Here is a tiny trained network, its code and every weight. The questions are about switching its units off for an input and a class, where a switched-off unit gives its printed mean instead of its output.

import numpy as np


def w(rows, s, z=0):
    codes = np.array(rows[::2]) - 128.0
    scale = np.full(codes.shape[1], s)
    scale[-1] = z or s
    return codes * scale


def norm(h):
    return h / np.sqrt((h * h).mean(-1, keepdims=True) + 1e-5)


def f(y):
    return y / 2 * (1 + np.tanh(0.7978845608 * (y + 0.044715 * y**3)))


def log_softmax(a):
    a = a - a.max(-1, keepdims=True)
    return a - np.log(np.exp(a).sum(-1, keepdims=True))


def net(x, mask):
    res = np.array(x, float).reshape(1, 7) / 4 @ E
    u = 0
    for l in range(4):
        y = f(norm(res) @ A[l][:, :-1].T + A[l][:, -1])
        res = res + np.where(mask[u : u + 5], y, B[l][:, -1]) @ B[l][:, :-1]
        u += 5
    return log_softmax(norm(res)[-1] @ U[:, :-1].T + U[:, -1])


A, B = {}, {}
E = w([
[80,2,215,54,126,87],'x0',
[128,131,121,126,127,122],'x1',
[115,144,112,108,136,134],'x2',
[186,196,220,48,165,145],'x3',
[137,120,117,113,112,117],'x4',
[101,138,173,173,157,153],'x5',
[11,245,147,119,7,42],'x6',
],0.0031)
A[0] = w([
[57,197,82,80,142,108,153],'L0N1',
[83,89,7,201,109,145,89],'L0N2',
[224,182,173,72,124,120,100],'L0N3',
[160,74,117,148,191,164,40],'L0N4',
[132,118,39,2,126,83,253],'L0N5',
],0.0064,0.0015)
B[0] = w([
[88,63,114,136,180,203,194],'L0N1',
[141,49,238,192,78,126,251],'L0N2',
[153,117,192,238,65,219,212],'L0N3',
[115,155,2,93,49,247,213],'L0N4',
[76,158,180,190,189,198,205],'L0N5',
],0.005,0.003)
A[1] = w([
[139,66,187,148,114,68,81],'L1N1',
[101,107,69,160,147,91,117],'L1N2',
[172,170,158,199,111,145,121],'L1N3',
[90,33,189,1,155,86,1],'L1N4',
[195,121,92,105,170,153,179],'L1N5',
],0.0066,0.00069)
B[1] = w([
[139,110,174,82,236,162,191],'L1N1',
[254,96,167,105,126,135,134],'L1N2',
[147,126,76,182,192,35,251],'L1N3',
[152,140,72,135,199,12,235],'L1N4',
[61,136,105,100,59,93,188],'L1N5',
],0.0058,0.0026)
A[2] = w([
[237,25,80,118,242,164,35],'L2N1',
[84,150,177,162,105,16,19],'L2N2',
[131,161,142,217,193,191,212],'L2N3',
[46,166,185,144,58,17,254],'L2N4',
[224,254,204,101,141,168,83],'L2N5',
],0.0045,0.00041)
B[2] = w([
[216,184,51,121,37,138,252],'L2N1',
[90,167,100,111,94,198,178],'L2N2',
[70,65,126,49,120,147,244],'L2N3',
[247,123,74,100,59,206,194],'L2N4',
[133,3,181,164,114,97,165],'L2N5',
],0.0068,0.0028)
A[3] = w([
[187,108,58,76,160,123,253],'L3N1',
[131,126,89,83,65,171,106],'L3N2',
[135,189,42,254,130,122,159],'L3N3',
[85,189,167,122,54,61,60],'L3N4',
[204,79,99,167,85,62,164],'L3N5',
],0.0052,0.0018)
B[3] = w([
[45,200,139,149,137,121,240],'L3N1',
[80,161,170,131,155,210,206],'L3N2',
[97,131,146,26,195,60,254],'L3N3',
[205,155,57,101,4,168,100],'L3N4',
[110,164,254,107,112,104,226],'L3N5',
],0.0068,0.003)
U = w([
[144,162,16,109,44,190,165],'0',
[126,136,100,106,177,2,106],'1',
[95,107,131,148,139,119,225],'2',
[112,101,135,138,146,129,118],'3',
[183,50,161,203,80,106,2],'4',
],0.0075,0.002)

Each question gives the input, the list of numbers given to net, and the class t.
The units are the neurons (one row each of A and B). Each row of codes is followed by its name. A weight is (code - 128) times the scale printed after its matrix; where a second scale follows, it is the last column's (A, B and U).
mask holds one flag per neuron, layer by layer. A switched-off neuron (its flag False) gives its mean, the last column of its row in B, instead of its output. The means were averaged over made-up inputs and are rounded, as every weight is.
A unit's drop is (log p(t) with every unit on - log p(t) with that unit switched off) / (log p(t) with every unit on - log p(t) with every unit switched off).
The circuit of an input: a set's keep is (log p(t) with only the set's units on - log p(t) with every unit switched off) / (log p(t) with every unit on - log p(t) with every unit switched off). Starting from the 12 units with the biggest drops (on a tie, the unit counted first), units are removed one at a time, each time the one whose removal leaves the highest keep (on an exact tie, the one counted first), for as long as the keep stays at least 0.8.
units of the circuit, in order: the units of the circuit, biggest drop first
k most important neurons: the k neurons with the biggest drops, biggest first
top k neurons in layer l: the k neurons of layer l with the biggest drops, biggest first
input [3,-3,2,4,3,3,-2], class 4: 4 most important neurons -> L0N3, L2N5, L0N1, L3N3
input [-5,5,5,-7,-6,6,-2], class 4: units of the circuit, in order -> L0N2
input [-8,-3,-3,5,-8,-4,-1], class 1: units of the circuit, in order -> L1N3, L3N3
input [3,1,1,-5,7,5,6], class 0: top 3 neurons in layer 2 -> L2N2, L2N5, L2N4
input [6,5,-3,-8,-8,-1,-8], class 0: units of the circuit, in order -> L0N4, L2N1
input [-2,-4,-3,-8,-7,-5,6], class 4: top 2 neurons in layer 1 -> L1N2, L1N5
input [7,-7,3,-5,4,1,4], class 1: 4 most important neurons -> L1N4, L0N4, L0N3, L1N1
input [5,5,1,8,1,-5,6], class 4: units of the circuit, in order -> L0N3, L2N5, L3N3
input [2,-4,-4,8,-2,-4,7], class 4: top 2 neurons in layer 2 -> L2N5, L2N1
input [-3,1,3,-7,-2,7,5], class 4: units of the circuit, in order -> L0N2, L0N4
input [-8,-2,4,5,8,-1,2], class 1: 2 most important neurons -> L1N3, L3N3
input [4,6,-1,-8,-7,-3,0], class 4: 2 most important neurons -> L0N2, L3N3
input [6,5,2,1,8,8,-3], class 1: units of the circuit, in order -> L1N4, L0N3
input [-6,0,-3,-6,3,-1,4], class 1: 3 most important neurons -> L3N3, L1N3, L2N5
input [5,-4,-3,5,3,-6,6], class 0: units of the circuit, in order -> L2N4
input [1,-6,6,-7,1,5,2], class 4: top 3 neurons in layer 3 -> L3N3, L3N1, L3N2
input [1,-3,-3,-4,-5,-3,-5], class 0: 2 most important neurons -> L0N4, L2N5
input [1,-4,-5,-3,1,5,5], class 0: top 3 neurons in layer 0 -> L0N3, L0N5, L0N2
input [5,7,0,0,6,5,7], class 0: top 2 neurons in layer 2 -> L2N4, L2N2
input [6,-1,0,-1,6,-8,-4], class 1: units of the circuit, in order -> L1N4
input [7,7,4,-3,-6,7,-1], class 1: 2 most important neurons -> L1N4, L0N3
input [-6,-3,-3,-2,-1,1,1], class 1: 2 most important neurons -> L1N3, L3N3
input [-8,0,8,-6,-4,-1,-6], class 1: top 2 neurons in layer 3 -> L3N3, L3N5
